Below are the code and all the weights of a small trained network. Each question names an input and a target symbol and asks about switching units off, where a switched-off unit gives its printed mean instead of its output.

import numpy as np


def w(rows, s, z=0):
    codes = np.array(rows[::2]) - 128.0
    scale = np.full(codes.shape[1], s)
    scale[-1] = z or s
    return codes * scale


def norm(h):
    return h / np.sqrt((h * h).mean(-1, keepdims=True) + 1e-5)


def softmax(a):
    e = np.exp(a - a.max(-1, keepdims=True))
    return e / e.sum(-1, keepdims=True)


def log_softmax(a):
    a = a - a.max(-1, keepdims=True)
    return a - np.log(np.exp(a).sum(-1, keepdims=True))


def net(x, mask):
    ids = ['ΞΣΦδηθλ'.index(c) for c in x.split()]
    T = len(ids)
    res = E[ids] + P[:T]
    u = 0
    for l in range(3):
        r = norm(res)
        for j in range(2):
            rows = slice(2 * j, 2 * j + 2)
            q, k, v = (r @ M[l][rows].T for M in (Q, K, V))
            z = softmax(np.where(np.tri(T) > 0, q @ k.T / 2**0.5, -1e9)) @ v
            o = O[l][rows]
            res = res + np.where(mask[u + j], z, o[:, -1]) @ o[:, :-1]
        u += 2
    return log_softmax(norm(res)[-1] @ U[:, :-1].T + U[:, -1])


Q, K, V, O = {}, {}, {}, {}
E = w([
[193,104,186,170,107,99,96,95,109,175,40],'Ξ',
[240,139,128,153,90,209,104,147,120,119,112],'Σ',
[115,156,151,155,171,127,188,122,57,149,126],'Φ',
[130,150,125,141,189,120,101,183,80,235,119],'δ',
[127,165,253,92,100,126,103,170,116,104,152],'η',
[88,201,151,151,179,127,64,105,86,130,69],'θ',
[172,198,92,147,85,96,55,131,171,97,155],'λ',
],0.034)
P = w([
[168,117,180,253,105,112,115,214,47,101,124],'0',
[158,127,160,223,101,112,118,194,50,112,133],'1',
[150,132,148,195,119,105,117,181,52,111,140],'2',
[152,134,146,170,113,115,121,161,76,116,129],'3',
[143,137,135,154,123,124,124,144,96,126,135],'4',
[139,148,131,127,122,117,123,134,109,131,131],'5',
[130,150,129,115,135,125,128,121,135,135,133],'6',
[129,156,122,94,143,125,132,108,151,143,131],'7',
[126,166,123,68,149,123,134,91,160,149,132],'8',
[123,174,120,58,160,129,136,84,183,151,131],'9',
[129,182,129,50,164,128,139,69,211,167,123],'10',
],0.025)
Q[0] = w([
[135,186,152,123,166,121,162,90,127,171,103],'L0H0',
[238,220,223,107,54,153,67,63,138,2,100],'L0H0',
[55,88,137,30,166,89,178,110,169,158,132],'L0H1',
[31,92,197,119,164,146,244,234,23,144,226],'L0H1',
],0.059)
K[0] = w([
[173,81,106,70,147,122,170,19,164,163,60],'L0H0',
[3,196,84,89,237,93,188,100,132,177,169],'L0H0',
[72,153,213,144,121,69,165,158,85,127,151],'L0H1',
[76,200,116,166,123,80,5,226,79,84,169],'L0H1',
],0.059)
V[0] = w([
[121,124,94,62,146,143,137,106,108,133,114],'L0H0',
[125,111,134,110,151,135,124,123,120,132,124],'L0H0',
[24,1,53,84,101,148,132,131,157,91,121],'L0H1',
[92,90,110,129,98,142,125,118,127,120,120],'L0H1',
],0.021)
O[0] = w([
[119,69,136,123,143,142,85,56,97,124,201,102],'L0H0',
[136,119,139,115,130,118,118,107,105,113,157,126],'L0H0',
[15,2,6,84,46,199,139,136,162,93,98,1],'L0H1',
[97,80,81,114,120,139,131,134,146,112,124,103],'L0H1',
],0.0086,0.05)
Q[1] = w([
[137,158,103,185,156,72,192,60,120,162,167],'L1H0',
[48,161,49,183,198,77,94,135,89,173,127],'L1H0',
[171,57,77,128,108,193,175,149,109,103,113],'L1H1',
[7,87,163,179,201,1,167,48,46,194,43],'L1H1',
],0.05)
K[1] = w([
[129,186,107,61,167,126,141,111,172,160,171],'L1H0',
[139,159,116,152,147,112,80,126,158,113,105],'L1H0',
[132,99,108,198,94,124,161,178,86,96,74],'L1H1',
[96,169,114,103,191,92,149,136,135,206,2],'L1H1',
],0.076)
V[1] = w([
[92,153,71,240,131,117,132,88,83,118,123],'L1H0',
[88,149,83,74,179,93,220,111,97,151,140],'L1H0',
[172,133,84,176,93,93,204,26,125,89,121],'L1H1',
[27,196,97,147,112,1,45,115,231,70,179],'L1H1',
],0.025)
O[1] = w([
[222,135,125,113,221,68,71,147,182,127,73,135],'L1H0',
[135,92,145,211,124,195,76,123,241,114,137,7],'L1H0',
[158,61,62,118,222,127,158,173,202,49,60,89],'L1H1',
[44,248,92,196,49,148,90,248,230,72,5,117],'L1H1',
],0.011)
Q[2] = w([
[156,202,126,233,162,168,148,143,126,152,192],'L2H0',
[120,124,185,75,58,217,149,216,99,2,230],'L2H0',
[215,136,121,143,85,179,147,142,173,121,218],'L2H1',
[219,162,31,74,38,177,154,208,131,62,189],'L2H1',
],0.047)
K[2] = w([
[25,210,157,65,169,85,105,81,198,125,170],'L2H0',
[62,47,183,211,96,27,87,186,74,87,130],'L2H0',
[83,176,119,170,170,205,153,123,64,171,130],'L2H1',
[157,84,103,254,121,154,132,192,16,119,122],'L2H1',
],0.049)
V[2] = w([
[98,142,126,121,186,255,177,235,104,147,186],'L2H0',
[121,192,50,90,167,206,93,41,111,74,106],'L2H0',
[225,132,20,131,107,127,61,123,206,223,183],'L2H1',
[197,145,67,101,56,95,171,185,169,41,245],'L2H1',
],0.036)
O[2] = w([
[227,141,173,107,109,196,92,123,94,127,154,18],'L2H0',
[247,189,191,159,167,57,136,179,42,168,92,7],'L2H0',
[125,147,146,138,143,109,215,77,39,105,160,47],'L2H1',
[171,146,210,149,224,73,124,48,68,201,161,12],'L2H1',
],0.014,0.02)
U = w([
[176,94,31,147,165,133,57,84,201,185,126,124],'Ξ',
[180,105,128,44,114,95,150,184,158,104,128,67],'Σ',
[151,145,67,255,102,86,96,193,158,121,125,108],'Φ',
[142,94,151,146,174,130,156,139,179,7,169,96],'δ',
[102,67,149,150,179,118,114,138,59,114,107,254],'η',
[66,57,123,91,143,80,175,142,174,106,120,128],'θ',
[61,125,215,119,62,122,145,146,144,86,191,78],'λ',
],0.0097,0.0094)

Each question gives the input, a string of symbols that net reads in full, and the target symbol t.
The units are the heads (2 rows each of Q, K, V and O). Each row of codes is followed by its name. A weight is (code - 128) times the scale printed after its matrix; where a second scale follows, it is the last column's (O and U).
mask holds one flag per head, layer by layer. A switched-off head (its flag False) gives its mean, the last column of its rows in O, instead of its output. The means were averaged over made-up inputs and are rounded, as every weight is.
A unit's drop is (log p(t) with every unit on - log p(t) with that unit switched off) / (log p(t) with every unit on - log p(t) with every unit switched off).
The circuit of an input: a set's keep is (log p(t) with only the set's units on - log p(t) with every unit switched off) / (log p(t) with every unit on - log p(t) with every unit switched off). Starting from all 6 units, units are removed one at a time, each time the one whose removal leaves the highest keep (on an exact tie, the one counted first), for as long as the keep stays at least 0.8.
units of the circuit, in order: the units of the circuit, biggest drop first
unit that matters most: the unit with the biggest drop
heads that matter: for each layer, one digit per head in row order, 1 if its drop is at least 0.15 and else 0, layers parted by /
drop of u: that unit's drop, to one decimal
input λ Ξ Φ Φ, target δ: heads that matter => 00 / 11 / 10
input Φ θ λ Φ Ξ δ, target λ: units of the circuit, in order => (L1H1, L2H1, L2H0)
input Ξ Ξ η λ Σ Ξ δ Σ, target δ: units of the circuit, in order => (L0H0, L2H1, L1H1)
input λ Φ Σ, target Ξ: unit that matters most => L0H0
input θ λ θ Ξ Ξ θ λ λ η δ Φ, target Ξ: units of the circuit, in order => (L2H1, L1H0)
input Σ θ θ δ δ Ξ Ξ λ θ θ Ξ, target Φ: heads that matter => 00 / 00 / 11
input Ξ θ Σ Φ Σ, target Ξ: heads that matter => 00 / 01 / 00
input Ξ δ Σ, target δ: units of the circuit, in order => (L1H1, L2H1)
input λ η Ξ, target η: units of the circuit, in order => (L1H0, L2H1)
input δ δ Ξ θ θ θ Φ Φ Φ, target δ: units of the circuit, in order => (L1H0, L1H1, L2H1)
input Ξ Ξ Ξ δ Φ, target λ: heads that matter => 00 / 01 / 10
input λ Ξ λ δ η Ξ Φ Φ Φ θ, target Φ: heads that matter => 00 / 00 / 11
input Ξ Ξ θ Ξ Σ, target Σ: heads that matter => 00 / 11 / 01
input Φ Φ λ Ξ λ η θ Φ, target Φ: heads that matter => 00 / 10 / 10
input Ξ θ Σ Ξ Ξ, target Σ: unit that matters most => L1H1
input Ξ λ η λ Φ δ δ η Ξ, target Ξ: units of the circuit, in order => (L2H1, L2H0)
input η Σ Φ η λ Σ θ, target η: heads that matter => 00 / 00 / 01
input λ Ξ Ξ η Σ δ δ, target λ: units of the circuit, in order => (L1H0, L2H1, L1H1)
input θ Ξ η Ξ λ Σ δ Ξ θ Φ, target Φ: heads that matter => 00 / 00 / 10
input Ξ θ η θ η θ θ Φ θ θ δ, target Φ: unit that matters most => L2H0
input θ λ η Σ Ξ λ Φ Φ Ξ Ξ, target δ: heads that matter => 00 / 11 / 01
input Ξ Ξ θ δ λ δ Φ Ξ Ξ, target δ: heads that matter => 10 / 11 / 01
input Σ η Ξ λ Ξ η Ξ Ξ Ξ δ Ξ, target λ: heads that matter => 00 / 01 / 01
input Ξ λ Σ Ξ Σ Ξ, target Σ: drop of L1H0 => 0.1
input λ Φ Ξ λ δ δ, target η: drop of L2H1 => 0.8
input Ξ η Ξ θ λ Φ, target η: drop of L2H1 => 0.8
